Below is a small trained network, with its code and all its weights. Each question gives an input and a class and asks what happens when units are switched off, that is, made to give their printed mean instead of their output.

import numpy as np


def w(rows, s, z=0):
    codes = np.array(rows[::2]) - 128.0
    scale = np.full(codes.shape[1], s)
    scale[-1] = z or s
    return codes * scale


def f(y):
    return np.maximum(y, 0)


def log_softmax(a):
    a = a - a.max(-1, keepdims=True)
    return a - np.log(np.exp(a).sum(-1, keepdims=True))


def net(x, mask):
    res = np.array(x, float).reshape(1, 8) / 4 @ E
    y = f(res @ A[0][:, :-1].T + A[0][:, -1])
    res = res + np.where(mask, y, B[0][:, -1]) @ B[0][:, :-1]
    return log_softmax(res[-1] @ U[:, :-1].T + U[:, -1])


A, B = {}, {}
E = w([
[101,30,147,218,60,54,91,47],'x0',
[228,175,74,219,129,51,68,165],'x1',
[57,252,97,140,55,84,170,80],'x2',
[129,126,111,115,116,131,123,126],'x3',
[113,132,131,128,136,122,113,132],'x4',
[130,136,136,133,134,135,123,119],'x5',
[132,127,127,125,125,129,129,126],'x6',
[135,124,127,130,126,127,139,129],'x7',
],0.015)
A[0] = w([
[100,13,134,163,87,85,111,37,170],'n0',
[115,135,142,186,49,54,124,26,59],'n1',
[179,22,140,97,196,231,76,172,253],'n2',
[210,130,110,192,90,70,43,134,125],'n3',
[67,121,174,10,148,188,198,119,222],'n4',
[159,147,109,68,154,119,104,181,162],'n5',
[91,216,68,183,80,42,138,81,133],'n6',
[173,193,94,143,166,108,137,182,170],'n7',
],0.013,0.011)
B[0] = w([
[116,76,204,122,124,88,93,17,236],'n0',
[67,71,95,214,124,174,152,134,219],'n1',
[120,36,183,137,223,107,132,198,254],'n2',
[193,45,28,128,222,61,147,149,226],'n3',
[25,118,135,131,138,172,169,114,242],'n4',
[194,122,86,101,125,181,142,172,185],'n5',
[128,144,53,167,114,249,149,97,246],'n6',
[235,143,72,69,100,192,80,130,207],'n7',
],0.013,0.029)
U = w([
[103,72,105,163,174,160,165,176,188],'0',
[207,112,129,97,150,92,99,224,70],'1',
[115,81,226,106,145,68,86,93,129],'2',
[179,84,107,138,166,1,87,122,3],'3',
[64,208,105,65,125,166,191,127,213],'4',
[185,180,87,117,95,170,108,131,91],'5',
[60,140,156,157,42,138,117,79,181],'6',
],0.014,0.0033)

Each question gives the input, the list of numbers given to net, and the class t.
The units are the neurons (one row each of A and B). Each row of codes is followed by its name. A weight is (code - 128) times the scale printed after its matrix; where a second scale follows, it is the last column's (A, B and U).
mask holds one flag per neuron, in row order. A switched-off neuron (its flag False) gives its mean, the last column of its row in B, instead of its output. The means were averaged over made-up inputs and are rounded, as every weight is.
A unit's drop is (log p(t) with every unit on - log p(t) with that unit switched off) / (log p(t) with every unit on - log p(t) with every unit switched off).
The circuit of an input: a set's keep is (log p(t) with only the set's units on - log p(t) with every unit switched off) / (log p(t) with every unit on - log p(t) with every unit switched off). Starting from all 8 units, units are removed one at a time, each time the one whose removal leaves the highest keep (on an exact tie, the one counted first), for as long as the keep stays at least 0.8.
units of the circuit, in order: the units of the circuit, biggest drop first
top k neurons: the k neurons with the biggest drops, biggest first
drop of u: that unit's drop, to one decimal
input [8,5,-3,5,-5,-3,-6,-8], class 3: units of the circuit, in order : [n3]
input [1,6,-8,6,-5,-5,-7,-8], class 3: top 2 neurons : [n3; n6]
input [7,4,-1,-8,8,2,0,8], class 3: top 2 neurons : [n3; n0]
input [1,-8,0,5,1,-6,7,1], class 2: top 2 neurons : [n6; n1]
input [1,-7,-7,-2,1,-7,-7,-1], class 2: top 2 neurons : [n6; n1]
input [8,-4,0,-6,-2,3,4,0], class 2: top 2 neurons : [n0; n6]
input [-8,7,1,8,1,-3,6,6], class 5: top 2 neurons : [n2; n7]
input [8,0,7,-8,0,-4,8,-8], class 6: top 2 neurons : [n0; n2]
input [0,7,7,-3,1,2,-5,3], class 5: top 2 neurons : [n2; n7]
input [0,5,7,-5,2,1,8,4], class 5: top 4 neurons : [n2; n7; n4; n6]
input [-1,4,5,1,3,-8,1,-6], class 5: drop of n2 : 0.2
input [6,0,-7,7,6,-1,-8,8], class 2: drop of n0 : 0.5
input [-7,1,-2,-7,-8,3,3,7], class 1: drop of n7 : 0.2
input [5,-1,8,-8,-7,0,0,4], class 6: units of the circuit, in order : [n2]
